Below are the code and all the weights of a small trained network. Each question names an input and a class and asks about switching units off, where a switched-off unit gives its printed mean instead of its output.

import numpy as np


def w(rows, s, z=0):
    codes = np.array(rows[::2]) - 128.0
    scale = np.full(codes.shape[1], s)
    scale[-1] = z or s
    return codes * scale


def norm(h):
    return h / np.sqrt((h * h).mean(-1, keepdims=True) + 1e-5)


def f(y):
    return np.maximum(y, 0)


def log_softmax(a):
    a = a - a.max(-1, keepdims=True)
    return a - np.log(np.exp(a).sum(-1, keepdims=True))


def net(x, mask):
    res = np.array(x, float).reshape(1, 7) / 4 @ E
    u = 0
    for l in range(4):
        y = f(norm(res) @ A[l][:, :-1].T + A[l][:, -1])
        res = res + np.where(mask[u : u + 3], y, B[l][:, -1]) @ B[l][:, :-1]
        u += 3
    return log_softmax(norm(res)[-1] @ U[:, :-1].T + U[:, -1])


A, B = {}, {}
E = w([
[130,126,126,131,128,128,129,128,130],'x0',
[151,143,82,104,103,115,157,111,163],'x1',
[130,127,129,128,124,129,127,131,129],'x2',
[127,132,132,122,131,126,131,126,128],'x3',
[174,225,98,69,148,117,175,69,30],'x4',
[127,130,127,130,123,130,130,131,126],'x5',
[94,146,190,91,177,245,132,50,107],'x6',
],0.012)
A[0] = w([
[75,134,161,113,140,179,104,95,130,254],'L0N1',
[111,150,157,120,163,112,108,125,4,91],'L0N2',
[118,126,68,101,99,151,151,93,189,164],'L0N3',
],0.013,0.0085)
B[0] = w([
[167,20,162,177,66,137,42,126,133,247],'L0N1',
[86,166,90,223,87,89,152,181,220,197],'L0N2',
[104,86,165,105,5,159,114,133,157,183],'L0N3',
],0.012)
A[1] = w([
[82,102,102,225,89,103,85,180,228,203],'L1N1',
[218,106,174,134,146,2,126,131,79,222],'L1N2',
[170,149,72,133,31,126,174,154,216,253],'L1N3',
],0.0066,0.0033)
B[1] = w([
[244,153,163,126,85,165,189,161,131,254],'L1N1',
[91,96,193,142,56,163,117,171,163,158],'L1N2',
[62,120,130,15,215,118,80,57,82,218],'L1N3',
],0.011,0.016)
A[2] = w([
[193,153,159,250,154,199,115,135,110,28],'L2N1',
[163,164,241,112,123,134,168,156,127,253],'L2N2',
[86,168,155,189,197,58,144,193,141,9],'L2N3',
],0.012,0.0032)
B[2] = w([
[168,165,106,74,179,37,186,219,86,205],'L2N1',
[113,134,96,167,199,133,195,160,98,254],'L2N2',
[4,141,25,89,76,218,102,64,192,143],'L2N3',
],0.012)
A[3] = w([
[14,152,6,198,193,87,150,198,109,57],'L3N1',
[161,170,120,163,107,203,58,42,52,3],'L3N2',
[183,121,129,107,45,182,162,150,141,188],'L3N3',
],0.011,0.0047)
B[3] = w([
[59,79,222,179,11,118,94,61,120,186],'L3N1',
[207,123,64,51,209,239,249,223,200,141],'L3N2',
[110,219,69,133,168,144,133,66,161,250],'L3N3',
],0.013,0.012)
U = w([
[150,148,199,190,189,94,245,229,83,130],'0',
[26,85,209,163,21,182,71,97,195,254],'1',
[193,238,55,20,176,190,201,71,203,99],'2',
[55,240,51,10,168,25,54,31,9,106],'3',
[188,30,239,201,194,130,33,221,70,18],'4',
],0.014,0.0083)

Each question gives the input, the list of numbers given to net, and the class t.
The units are the neurons (one row each of A and B). Each row of codes is followed by its name. A weight is (code - 128) times the scale printed after its matrix; where a second scale follows, it is the last column's (A, B and U).
mask holds one flag per neuron, layer by layer. A switched-off neuron (its flag False) gives its mean, the last column of its row in B, instead of its output. The means were averaged over made-up inputs and are rounded, as every weight is.
A unit's drop is (log p(t) with every unit on - log p(t) with that unit switched off) / (log p(t) with every unit on - log p(t) with every unit switched off).
The circuit of an input: a set's keep is (log p(t) with only the set's units on - log p(t) with every unit switched off) / (log p(t) with every unit on - log p(t) with every unit switched off). Starting from all 12 units, units are removed one at a time, each time the one whose removal leaves the highest keep (on an exact tie, the one counted first), for as long as the keep stays at least 0.8.
circuit, biggest first: the units of the circuit, biggest drop first
most important unit: the unit with the biggest drop
k most important neurons: the k neurons with the biggest drops, biggest first
k most important neurons of layer l: the k neurons of layer l with the biggest drops, biggest first
drop of u: that unit's drop, to one decimal
input [-2,-7,3,-8,4,2,-1], class 1: circuit, biggest first -> [L0N2]
input [3,0,-6,1,-4,2,6], class 4: 3 most important neurons -> [L0N1; L3N1; L2N1]
input [-3,1,1,-4,0,-4,-3], class 2: 4 most important neurons -> [L2N1; L3N1; L0N2; L1N3]
input [-7,0,7,2,1,-2,-7], class 1: circuit, biggest first -> [L3N1; L0N1; L2N1]
input [3,-1,6,-8,8,5,-7], class 1: 4 most important neurons -> [L0N1; L3N1; L0N3; L1N1]
input [-8,-6,-3,-2,1,-7,7], class 0: circuit, biggest first -> [L1N3; L2N1]
input [-4,8,-5,0,-2,4,8], class 1: 3 most important neurons -> [L0N1; L0N3; L1N1]
input [1,4,-5,-6,3,6,-2], class 3: 2 most important neurons -> [L0N1; L1N1]
input [3,-4,0,-1,1,-6,7], class 0: 2 most important neurons -> [L1N3; L0N2]
input [3,7,-3,-8,-7,-5,-1], class 2: 3 most important neurons -> [L0N1; L3N3; L3N1]
input [-4,4,3,-6,1,8,-1], class 3: 2 most important neurons of layer 0 -> [L0N1; L0N2]
input [4,3,6,4,1,6,-8], class 3: 3 most important neurons -> [L1N3; L0N1; L0N2]
input [-6,3,-2,0,6,-5,-8], class 3: 2 most important neurons -> [L1N1; L2N2]
input [6,-5,7,-8,-2,-4,0], class 0: most important unit -> L1N3
input [-1,0,-1,0,7,-4,-5], class 1: 3 most important neurons -> [L0N1; L3N1; L0N3]
input [-3,0,1,1,4,-5,-2], class 1: 2 most important neurons -> [L3N1; L0N1]
input [8,-7,-5,-8,-3,2,-6], class 0: 3 most important neurons -> [L1N1; L0N2; L0N1]
input [3,1,-5,4,-2,-5,-6], class 2: 3 most important neurons -> [L2N1; L0N2; L3N1]
input [7,2,-6,8,3,-6,-4], class 3: 2 most important neurons -> [L1N1; L0N1]
input [-7,-5,7,2,-3,-4,3], class 4: most important neuron of layer 0 -> [L0N1]
input [-8,0,7,2,7,-1,5], class 0: 2 most important neurons -> [L0N3; L2N1]
input [-1,7,-2,0,-1,1,6], class 1: drop of L0N1 -> 0.9
input [2,-1,3,-4,8,2,-3], class 1: drop of L3N1 -> 0.5
input [7,4,-8,4,-7,-6,-3], class 2: drop of L0N1 -> 0.3
input [6,-5,-3,0,0,7,6], class 4: drop of L0N1 -> 1.5
